Below is a small trained network, with its code and all its weights. Each question gives an input and a class and asks what happens when units are switched off, that is, made to give their printed mean instead of their output.

import numpy as np


def w(rows, s, z=0):
    codes = np.array(rows[::2]) - 128.0
    scale = np.full(codes.shape[1], s)
    scale[-1] = z or s
    return codes * scale


def f(y):
    return np.maximum(y, 0)


def log_softmax(a):
    a = a - a.max(-1, keepdims=True)
    return a - np.log(np.exp(a).sum(-1, keepdims=True))


def net(x, mask):
    res = np.array(x, float).reshape(1, 8) / 4 @ E
    y = f(res @ A[0][:, :-1].T + A[0][:, -1])
    res = res + np.where(mask, y, B[0][:, -1]) @ B[0][:, :-1]
    return log_softmax(res[-1] @ U[:, :-1].T + U[:, -1])


A, B = {}, {}
E = w([
[53,99,193,170,164,43,200,148],'x0',
[136,122,117,28,131,55,40,201],'x1',
[134,140,143,154,97,111,126,129],'x2',
[130,134,132,140,116,120,126,127],'x3',
[188,122,225,75,135,201,179,208],'x4',
[111,111,182,2,98,124,134,2],'x5',
[186,184,62,85,139,83,242,108],'x6',
[137,143,147,155,95,109,124,131],'x7',
],0.0096)
A[0] = w([
[136,164,121,196,138,203,233,45,136],'n1',
[138,129,47,217,179,118,102,236,38],'n2',
[53,140,173,147,228,55,189,167,84],'n3',
[184,186,99,152,185,230,22,68,130],'n4',
[118,171,67,178,158,92,94,60,202],'n5',
[27,136,179,135,193,82,204,156,48],'n6',
[66,86,214,132,140,80,172,117,105],'n7',
[31,74,140,137,150,80,154,150,112],'n8',
[231,129,53,131,96,71,225,106,69],'n9',
[108,138,194,51,73,98,108,43,162],'n10',
[214,145,253,91,140,222,192,213,18],'n11',
[224,118,25,107,77,199,86,118,33],'n12',
[139,180,95,192,163,137,123,249,99],'n13',
[167,182,78,47,127,26,141,190,161],'n14',
[87,38,143,130,141,68,168,153,24],'n15',
[64,103,31,164,118,91,86,60,3],'n16',
[47,76,189,179,107,161,2,150,186],'n17',
],0.0081,0.0057)
B[0] = w([
[151,31,167,233,189,13,8,217,237],'n1',
[132,184,255,109,210,147,132,18,230],'n2',
[161,139,96,140,34,198,77,86,211],'n3',
[131,105,96,184,56,174,92,92,216],'n4',
[57,99,171,31,117,94,186,201,224],'n5',
[158,198,67,170,75,129,93,111,195],'n6',
[163,126,145,120,79,174,105,115,194],'n7',
[177,158,37,122,60,132,87,122,192],'n8',
[144,131,16,101,125,226,210,142,217],'n9',
[161,123,221,144,236,145,159,58,228],'n10',
[13,219,154,33,96,46,170,196,240],'n11',
[152,183,152,88,36,195,48,104,206],'n12',
[138,145,187,100,184,118,150,37,231],'n13',
[181,58,109,151,180,80,116,220,243],'n14',
[151,170,129,124,106,45,91,65,164],'n15',
[9,188,118,27,114,38,156,133,196],'n16',
[144,55,27,151,172,203,209,195,254],'n17',
],0.0074,0.011)
U = w([
[14,185,138,106,92,82,159,157,89],'0',
[177,147,183,141,195,123,180,11,81],'1',
[194,165,107,150,17,129,94,94,86],'2',
[180,78,83,158,133,148,228,163,159],'3',
[157,103,133,147,127,101,137,142,249],'4',
[170,76,143,162,166,60,47,201,98],'5',
],0.011,0.013)

Each question gives the input, the list of numbers given to net, and the class t.
The units are the neurons (one row each of A and B). Each row of codes is followed by its name. A weight is (code - 128) times the scale printed after its matrix; where a second scale follows, it is the last column's (A, B and U).
mask holds one flag per neuron, in row order. A switched-off neuron (its flag False) gives its mean, the last column of its row in B, instead of its output. The means were averaged over made-up inputs and are rounded, as every weight is.
A unit's drop is (log p(t) with every unit on - log p(t) with that unit switched off) / (log p(t) with every unit on - log p(t) with every unit switched off).
The circuit of an input: a set's keep is (log p(t) with only the set's units on - log p(t) with every unit switched off) / (log p(t) with every unit on - log p(t) with every unit switched off). Starting from the 12 units with the biggest drops (on a tie, the unit counted first), units are removed one at a time, each time the one whose removal leaves the highest keep (on an exact tie, the one counted first), for as long as the keep stays at least 0.8.
circuit, biggest first: the units of the circuit, biggest drop first
unit that matters most: the unit with the biggest drop
k most important neurons: the k neurons with the biggest drops, biggest first
drop of u: that unit's drop, to one decimal
input [-2,4,6,1,-8,1,-4,-1], class 0: unit that matters most -> n16
input [-3,4,-2,4,-3,-5,-3,5], class 1: 4 most important neurons -> (n2, n1, n13, n11)
input [6,-7,-4,8,-2,3,3,-8], class 4: 3 most important neurons -> (n1, n14, n12)
input [8,0,-6,3,4,-7,7,-3], class 2: circuit, biggest first -> (n3, n6)
input [0,7,1,-1,8,-5,6,2], class 0: 2 most important neurons -> (n11, n1)
input [-2,4,-3,3,6,-8,-3,6], class 1: circuit, biggest first -> (n2, n13)
input [6,4,-6,7,5,3,7,5], class 3: 2 most important neurons -> (n14, n9)
input [-7,-3,-4,-1,-3,0,4,-2], class 2: 3 most important neurons -> (n12, n17, n4)
input [-5,-8,-2,-7,3,-7,2,-1], class 5: 2 most important neurons -> (n1, n10)
input [-4,-4,4,5,-4,3,-7,1], class 3: 2 most important neurons -> (n17, n11)
input [-8,4,-1,8,8,5,0,8], class 0: 2 most important neurons -> (n11, n3)
input [1,-1,-6,-3,2,-8,8,8], class 1: 3 most important neurons -> (n2, n13, n17)
input [0,5,0,8,-2,-5,-7,-1], class 4: 2 most important neurons -> (n2, n9)
input [-3,6,3,1,1,2,-8,2], class 3: unit that matters most -> n17
input [-2,-5,-5,5,-6,4,6,-2], class 0: 2 most important neurons -> (n16, n5)
input [-5,5,-6,6,0,7,-7,-8], class 1: 4 most important neurons -> (n10, n1, n14, n9)
input [2,8,8,-5,-1,1,5,-8], class 5: drop of n17 -> 0.7
input [2,2,6,-5,-4,-5,-5,5], class 1: drop of n13 -> 0.3
input [2,5,3,-6,-4,-6,-7,-1], class 3: drop of n17 -> 1.2
input [-7,3,-3,-4,-3,-4,-3,-7], class 2: circuit, biggest first -> (n12)
